Below are the code and all the weights of a small trained network. Each question names an input and a target symbol and asks about switching units off, where a switched-off unit gives its printed mean instead of its output.

import numpy as np


def w(rows, s, z=0):
    codes = np.array(rows[::2]) - 128.0
    scale = np.full(codes.shape[1], s)
    scale[-1] = z or s
    return codes * scale


def f(y):
    return y / 2 * (1 + np.tanh(0.7978845608 * (y + 0.044715 * y**3)))


def softmax(a):
    e = np.exp(a - a.max(-1, keepdims=True))
    return e / e.sum(-1, keepdims=True)


def log_softmax(a):
    a = a - a.max(-1, keepdims=True)
    return a - np.log(np.exp(a).sum(-1, keepdims=True))


def net(x, mask):
    ids = ['Ξαβδεζηθμσφω'.index(c) for c in x.split()]
    T = len(ids)
    res = E[ids] + P[:T]
    r = res
    for j in range(3):
        rows = slice(3 * j, 3 * j + 3)
        q, k, v = (r @ M[0][rows].T for M in (Q, K, V))
        z = softmax(np.where(np.tri(T) > 0, q @ k.T / 3**0.5, -1e9)) @ v
        o = O[0][rows]
        res = res + np.where(mask[j], z, o[:, -1]) @ o[:, :-1]
    y = f(res @ A[0][:, :-1].T + A[0][:, -1])
    res = res + np.where(mask[3:7], y, B[0][:, -1]) @ B[0][:, :-1]
    return log_softmax(res[-1] @ U[:, :-1].T + U[:, -1])


Q, K, V, O, A, B = {}, {}, {}, {}, {}, {}
E = w([
[122,152,107,90,47],'Ξ',
[176,48,178,151,71],'α',
[147,58,128,54,78],'β',
[151,109,20,105,67],'δ',
[195,176,76,154,114],'ε',
[90,152,60,104,97],'ζ',
[179,145,158,108,140],'η',
[171,73,40,117,181],'θ',
[106,50,160,55,190],'μ',
[118,36,181,229,121],'σ',
[76,145,248,125,203],'φ',
[135,125,55,243,183],'ω',
],0.016)
P = w([
[167,60,203,93,79],'0',
[68,174,147,98,160],'1',
[230,75,161,70,139],'2',
[79,156,153,112,207],'3',
[246,126,148,80,162],'4',
[60,147,156,94,190],'5',
],0.012)
Q[0] = w([
[39,73,139,133,117],'h0',
[146,104,101,175,140],'h0',
[228,39,146,158,90],'h0',
[159,125,186,94,141],'h1',
[46,204,126,74,167],'h1',
[83,68,161,176,93],'h1',
[123,178,126,176,129],'h2',
[18,176,149,189,146],'h2',
[123,255,126,47,130],'h2',
],0.016)
K[0] = w([
[56,134,128,134,48],'h0',
[149,127,155,147,126],'h0',
[125,63,173,211,254],'h0',
[158,86,144,203,121],'h1',
[156,134,36,119,99],'h1',
[64,109,146,96,21],'h1',
[165,158,145,127,45],'h2',
[110,168,108,65,20],'h2',
[210,176,137,66,174],'h2',
],0.015)
V[0] = w([
[139,192,244,28,121],'h0',
[83,149,4,2,168],'h0',
[30,105,209,239,68],'h0',
[152,108,174,170,49],'h1',
[214,228,77,145,115],'h1',
[142,145,210,48,122],'h1',
[194,253,68,186,47],'h2',
[116,174,193,102,28],'h2',
[167,254,206,138,229],'h2',
],0.0067)
O[0] = w([
[170,254,165,106,124,252],'h0',
[80,158,56,61,62,66],'h0',
[106,106,189,155,162,18],'h0',
[93,109,201,73,77,170],'h1',
[129,141,52,132,70,132],'h1',
[152,171,151,43,155,223],'h1',
[164,120,163,230,54,10],'h2',
[116,216,139,132,60,126],'h2',
[201,155,183,175,227,207],'h2',
],0.0077,0.0037)
A[0] = w([
[89,193,44,161,167,87],'n0',
[190,191,33,150,141,1],'n1',
[62,192,131,136,225,157],'n2',
[254,94,161,88,49,29],'n3',
],0.0087,0.0082)
B[0] = w([
[241,89,153,141,89,165],'n0',
[82,91,245,81,68,167],'n1',
[53,105,85,216,99,253],'n2',
[94,94,132,201,38,219],'n3',
],0.011,0.0076)
U = w([
[146,126,66,250,83,86],'Ξ',
[106,113,52,159,79,84],'α',
[136,134,142,8,182,107],'β',
[186,50,74,179,162,179],'δ',
[22,163,141,180,68,7],'ε',
[146,84,189,97,182,110],'ζ',
[68,89,154,174,115,78],'η',
[47,96,112,107,126,135],'θ',
[189,76,47,64,101,95],'μ',
[148,207,133,166,201,255],'σ',
[254,158,162,127,107,154],'φ',
[110,204,60,110,97,147],'ω',
],0.0083,0.0071)

Each question gives the input, a string of symbols that net reads in full, and the target symbol t.
The units are the heads (3 rows each of Q, K, V and O) and the neurons (one row each of A and B). Each row of codes is followed by its name. A weight is (code - 128) times the scale printed after its matrix; where a second scale follows, it is the last column's (O, A, B and U).
mask holds one flag per unit, heads first, then neurons. A switched-off unit (its flag False) gives its mean, the last column of its rows in O or B, instead of its output. The means were averaged over made-up inputs and are rounded, as every weight is.
A unit's drop is (log p(t) with every unit on - log p(t) with that unit switched off) / (log p(t) with every unit on - log p(t) with every unit switched off).
The circuit of an input: a set's keep is (log p(t) with only the set's units on - log p(t) with every unit switched off) / (log p(t) with every unit on - log p(t) with every unit switched off). Starting from all 7 units, units are removed one at a time, each time the one whose removal leaves the highest keep (on an exact tie, the one counted first), for as long as the keep stays at least 0.8.
units of the circuit, in order: the units of the circuit, biggest drop first
top k neurons: the k neurons with the biggest drops, biggest first
which heads matter: for each layer, one digit per head in row order, 1 if its drop is at least 0.15 and else 0, layers parted by /
input η θ ω η δ, target δ: units of the circuit, in order => h0, h2
input β η Ξ η φ, target σ: which heads matter => 001
input Ξ σ μ β ε, target β: units of the circuit, in order => h2, n1
input η η ω η α, target δ: which heads matter => 101
input η Ξ φ θ Ξ β, target β: which heads matter => 000
input Ξ ζ φ μ ε, target σ: units of the circuit, in order => h2, h0
input Ξ ω ω ζ ζ, target δ: which heads matter => 111
input σ φ η, target σ: which heads matter => 101
input ε Ξ δ Ξ θ, target μ: which heads matter => 100
input η η η ε, target φ: top 2 neurons => n0, n1
input δ η Ξ μ ζ, target β: units of the circuit, in order => h2
input η η δ, target φ: top 2 neurons => n2, n1
input δ β Ξ ω ω θ, target δ: units of the circuit, in order => h2, h1
input θ η Ξ Ξ, target ω: units of the circuit, in order => h0, h2, n3
input Ξ Ξ δ, target α: units of the circuit, in order => n3, h2
input σ δ β, target ζ: which heads matter => 110
input φ Ξ Ξ, target σ: which heads matter => 101
input α η η φ, target ε: which heads matter => 000
input η η η Ξ θ ω, target Ξ: units of the circuit, in order => n2, n0
input η η β, target φ: units of the circuit, in order => h2, h0
input η θ φ η η, target σ: units of the circuit, in order => h2, n2, h0
